Below are the code and all the weights of a small trained network. Each question names an input and a class and asks about switching units off, where a switched-off unit gives its printed mean instead of its output.

import numpy as np


def w(rows, s, z=0):
    codes = np.array(rows[::2]) - 128.0
    scale = np.full(codes.shape[1], s)
    scale[-1] = z or s
    return codes * scale


def f(y):
    return y / 2 * (1 + np.tanh(0.7978845608 * (y + 0.044715 * y**3)))


def log_softmax(a):
    a = a - a.max(-1, keepdims=True)
    return a - np.log(np.exp(a).sum(-1, keepdims=True))


def net(x, mask):
    res = np.array(x, float).reshape(1, 7) / 4 @ E
    y = f(res @ A[0][:, :-1].T + A[0][:, -1])
    res = res + np.where(mask, y, B[0][:, -1]) @ B[0][:, :-1]
    return log_softmax(res[-1] @ U[:, :-1].T + U[:, -1])


A, B = {}, {}
E = w([
[138,181,253,141],'x0',
[70,82,152,148],'x1',
[102,125,153,192],'x2',
[199,31,143,161],'x3',
[136,90,188,56],'x4',
[186,142,162,85],'x5',
[67,143,152,51],'x6',
],0.0044)
A[0] = w([
[159,112,131,116,123],'neuron 0',
[72,148,156,56,157],'neuron 1',
[135,156,140,129,161],'neuron 2',
[167,121,76,120,212],'neuron 3',
[133,118,91,109,198],'neuron 4',
[132,164,143,124,163],'neuron 5',
[96,109,170,248,199],'neuron 6',
[120,170,140,109,139],'neuron 7',
[126,132,105,141,229],'neuron 8',
[133,110,171,126,111],'neuron 9',
[156,67,184,122,106],'neuron 10',
[84,122,118,80,141],'neuron 11',
[160,116,119,115,134],'neuron 12',
[143,184,175,124,187],'neuron 13',
[120,149,136,116,115],'neuron 14',
[130,175,152,116,143],'neuron 15',
[145,137,95,150,251],'neuron 16',
[125,131,108,137,237],'neuron 17',
[74,106,57,150,195],'neuron 18',
],0.018,0.0032)
B[0] = w([
[156,127,158,170,142],'neuron 0',
[80,53,135,2,225],'neuron 1',
[111,168,135,113,148],'neuron 2',
[183,197,126,191,189],'neuron 3',
[180,137,72,154,165],'neuron 4',
[107,173,137,93,156],'neuron 5',
[11,194,44,196,254],'neuron 6',
[104,151,139,49,161],'neuron 7',
[123,164,85,145,169],'neuron 8',
[95,111,168,185,155],'neuron 9',
[111,79,222,243,193],'neuron 10',
[127,43,101,81,168],'neuron 11',
[166,139,150,163,143],'neuron 12',
[73,221,149,104,201],'neuron 13',
[115,135,141,88,136],'neuron 14',
[90,182,149,71,166],'neuron 15',
[119,198,111,176,188],'neuron 16',
[128,158,83,139,169],'neuron 17',
[64,135,11,161,217],'neuron 18',
],0.026,0.006)
U = w([
[254,169,187,190,205],'0',
[86,155,204,49,73],'1',
[209,93,86,174,64],'2',
[107,44,224,202,135],'3',
[175,63,174,142,3],'4',
[75,218,40,169,168],'5',
[145,9,108,46,180],'6',
],0.0037,0.0045)

Each question gives the input, the list of numbers given to net, and the class t.
The units are the neurons (one row each of A and B). Each row of codes is followed by its name. A weight is (code - 128) times the scale printed after its matrix; where a second scale follows, it is the last column's (A, B and U).
mask holds one flag per neuron, in row order. A switched-off neuron (its flag False) gives its mean, the last column of its row in B, instead of its output. The means were averaged over made-up inputs and are rounded, as every weight is.
A unit's drop is (log p(t) with every unit on - log p(t) with that unit switched off) / (log p(t) with every unit on - log p(t) with every unit switched off).
The circuit of an input: a set's keep is (log p(t) with only the set's units on - log p(t) with every unit switched off) / (log p(t) with every unit on - log p(t) with every unit switched off). Starting from the 12 units with the biggest drops (on a tie, the unit counted first), units are removed one at a time, each time the one whose removal leaves the highest keep (on an exact tie, the one counted first), for as long as the keep stays at least 0.8.
units of the circuit, in order: the units of the circuit, biggest drop first
unit that matters most: the unit with the biggest drop
top k neurons: the k neurons with the biggest drops, biggest first
drop of u: that unit's drop, to one decimal
input [-8,-5,3,-2,6,0,-7], class 2: top 3 neurons => neuron 6; neuron 13; neuron 15
input [-5,2,-4,3,8,-6,-8], class 2: units of the circuit, in order => neuron 6; neuron 13; neuron 4
input [0,-2,-5,4,1,-3,2], class 0: units of the circuit, in order => neuron 6; neuron 1; neuron 18
input [-1,4,-8,0,-5,-6,7], class 6: units of the circuit, in order => neuron 6; neuron 11
input [3,8,-4,-5,1,1,-6], class 1: unit that matters most => neuron 18
input [3,-5,-4,5,-2,-3,0], class 0: top 2 neurons => neuron 6; neuron 18
input [7,3,-7,4,1,6,5], class 1: top 3 neurons => neuron 13; neuron 1; neuron 15
input [5,-3,2,6,6,3,8], class 3: top 2 neurons => neuron 10; neuron 9
input [3,3,2,-2,-1,5,7], class 6: top 2 neurons => neuron 1; neuron 6
input [-3,-3,-4,4,3,-5,7], class 6: drop of neuron 6 => 0.2
input [-6,-1,-3,8,8,4,3], class 3: drop of neuron 10 => 0.6
input [7,-5,1,7,-2,3,0], class 0: drop of neuron 6 => -0.1
input [4,3,2,8,0,2,7], class 3: drop of neuron 16 => 0.0
input [3,-3,2,-3,8,8,-5], class 1: unit that matters most => neuron 13
